Below is a small trained network, with its code and all its weights. Each question gives an input and a class and asks what happens when units are switched off, that is, made to give their printed mean instead of their output.

import numpy as np


def w(rows, s, z=0):
    codes = np.array(rows[::2]) - 128.0
    scale = np.full(codes.shape[1], s)
    scale[-1] = z or s
    return codes * scale


def f(y):
    return y / 2 * (1 + np.tanh(0.7978845608 * (y + 0.044715 * y**3)))


def log_softmax(a):
    a = a - a.max(-1, keepdims=True)
    return a - np.log(np.exp(a).sum(-1, keepdims=True))


def net(x, mask):
    res = np.array(x, float).reshape(1, 8) / 4 @ E
    y = f(res @ A[0][:, :-1].T + A[0][:, -1])
    res = res + np.where(mask, y, B[0][:, -1]) @ B[0][:, :-1]
    return log_softmax(res[-1] @ U[:, :-1].T + U[:, -1])


A, B = {}, {}
E = w([
[201,195,168,129,58,241,104,26,132],'x0',
[57,69,55,32,62,139,147,64,118],'x1',
[92,207,133,188,137,124,139,216,137],'x2',
[129,165,99,171,87,67,185,100,199],'x3',
[194,89,199,185,69,220,168,110,253],'x4',
[142,57,93,115,187,136,185,140,138],'x5',
[198,121,102,208,145,121,147,147,53],'x6',
[57,104,149,140,104,89,167,254,91],'x7',
],0.0097)
A[0] = w([
[104,121,160,102,93,203,97,154,92,140],'n1',
[117,208,97,131,101,49,93,73,156,74],'n2',
[159,110,143,198,157,102,152,143,146,206],'n3',
[89,86,91,127,171,49,130,159,64,86],'n4',
[138,166,149,216,143,106,106,200,107,15],'n5',
[89,78,135,105,198,70,146,152,82,180],'n6',
[154,189,160,81,172,189,93,131,83,67],'n7',
[212,111,160,183,161,170,74,102,184,107],'n8',
[143,88,143,157,95,151,146,84,159,216],'n9',
[18,138,176,91,59,100,118,225,190,82],'n10',
[165,62,115,183,106,200,129,211,134,194],'n11',
[132,175,104,114,136,119,124,89,101,5],'n12',
[199,78,113,141,155,97,133,129,102,34],'n13',
[145,215,199,247,181,81,135,205,113,165],'n14',
],0.012,0.0032)
B[0] = w([
[138,143,115,139,167,91,87,61,140,178],'n1',
[180,150,113,137,116,144,156,106,255,204],'n2',
[133,155,117,127,146,181,187,138,184,180],'n3',
[91,68,161,104,132,163,95,248,138,229],'n4',
[82,186,59,126,93,35,143,151,149,193],'n5',
[128,100,117,82,115,134,82,205,192,219],'n6',
[147,122,131,143,197,111,40,98,135,180],'n7',
[179,108,159,50,142,197,208,94,47,230],'n8',
[153,150,129,214,122,145,125,87,113,203],'n9',
[196,93,206,63,180,216,154,105,128,226],'n10',
[149,166,85,120,128,153,145,109,206,194],'n11',
[145,128,123,122,153,71,107,154,159,157],'n12',
[170,113,194,136,97,149,184,159,142,158],'n13',
[122,142,21,181,106,64,106,77,208,250],'n14',
],0.01,0.017)
U = w([
[139,190,87,122,150,83,53,95,127,136],'0',
[190,168,200,116,139,179,193,82,142,221],'1',
[114,118,129,148,80,96,213,87,57,2],'2',
[62,190,134,127,138,67,207,154,68,9],'3',
[47,183,195,144,147,45,191,180,42,5],'4',
[141,108,135,61,182,126,124,216,179,149],'5',
[151,166,46,123,138,104,171,123,230,207],'6',
[98,99,136,99,61,126,150,255,34,58],'7',
],0.0094,0.0052)

Each question gives the input, the list of numbers given to net, and the class t.
The units are the neurons (one row each of A and B). Each row of codes is followed by its name. A weight is (code - 128) times the scale printed after its matrix; where a second scale follows, it is the last column's (A, B and U).
mask holds one flag per neuron, in row order. A switched-off neuron (its flag False) gives its mean, the last column of its row in B, instead of its output. The means were averaged over made-up inputs and are rounded, as every weight is.
A unit's drop is (log p(t) with every unit on - log p(t) with that unit switched off) / (log p(t) with every unit on - log p(t) with every unit switched off).
The circuit of an input: a set's keep is (log p(t) with only the set's units on - log p(t) with every unit switched off) / (log p(t) with every unit on - log p(t) with every unit switched off). Starting from the 12 units with the biggest drops (on a tie, the unit counted first), units are removed one at a time, each time the one whose removal leaves the highest keep (on an exact tie, the one counted first), for as long as the keep stays at least 0.8.
units of the circuit, in order: the units of the circuit, biggest drop first
k most important neurons: the k neurons with the biggest drops, biggest first
drop when u is switched off: that unit's drop, to one decimal
input [4,-2,4,7,5,-3,-2,-7], class 1: units of the circuit, in order : [n8]
input [0,-4,2,-4,6,-8,-6,1], class 1: 2 most important neurons : [n10; n8]
input [-2,-8,2,-3,-5,7,-2,-2], class 6: 4 most important neurons : [n14; n5; n10; n8]
input [8,0,7,-8,-1,-5,-6,4], class 0: 3 most important neurons : [n7; n1; n8]
input [-7,6,-7,-2,2,2,1,1], class 5: 2 most important neurons : [n6; n8]
input [5,-8,6,-8,0,3,-1,-3], class 6: 2 most important neurons : [n14; n11]
input [5,-1,-8,-4,-7,0,5,-3], class 0: 2 most important neurons : [n7; n10]
input [-3,8,5,7,-8,5,-5,-7], class 5: 2 most important neurons : [n4; n14]
input [3,-3,-3,1,2,-2,0,1], class 1: drop when n12 is switched off : 0.0
input [-5,2,-8,1,1,6,-7,-3], class 5: drop when n14 is switched off : 0.5
input [-5,7,6,4,3,-1,5,3], class 5: drop when n10 is switched off : 0.1
input [1,7,3,-4,-5,-1,4,-4], class 5: drop when n9 is switched off : 0.2
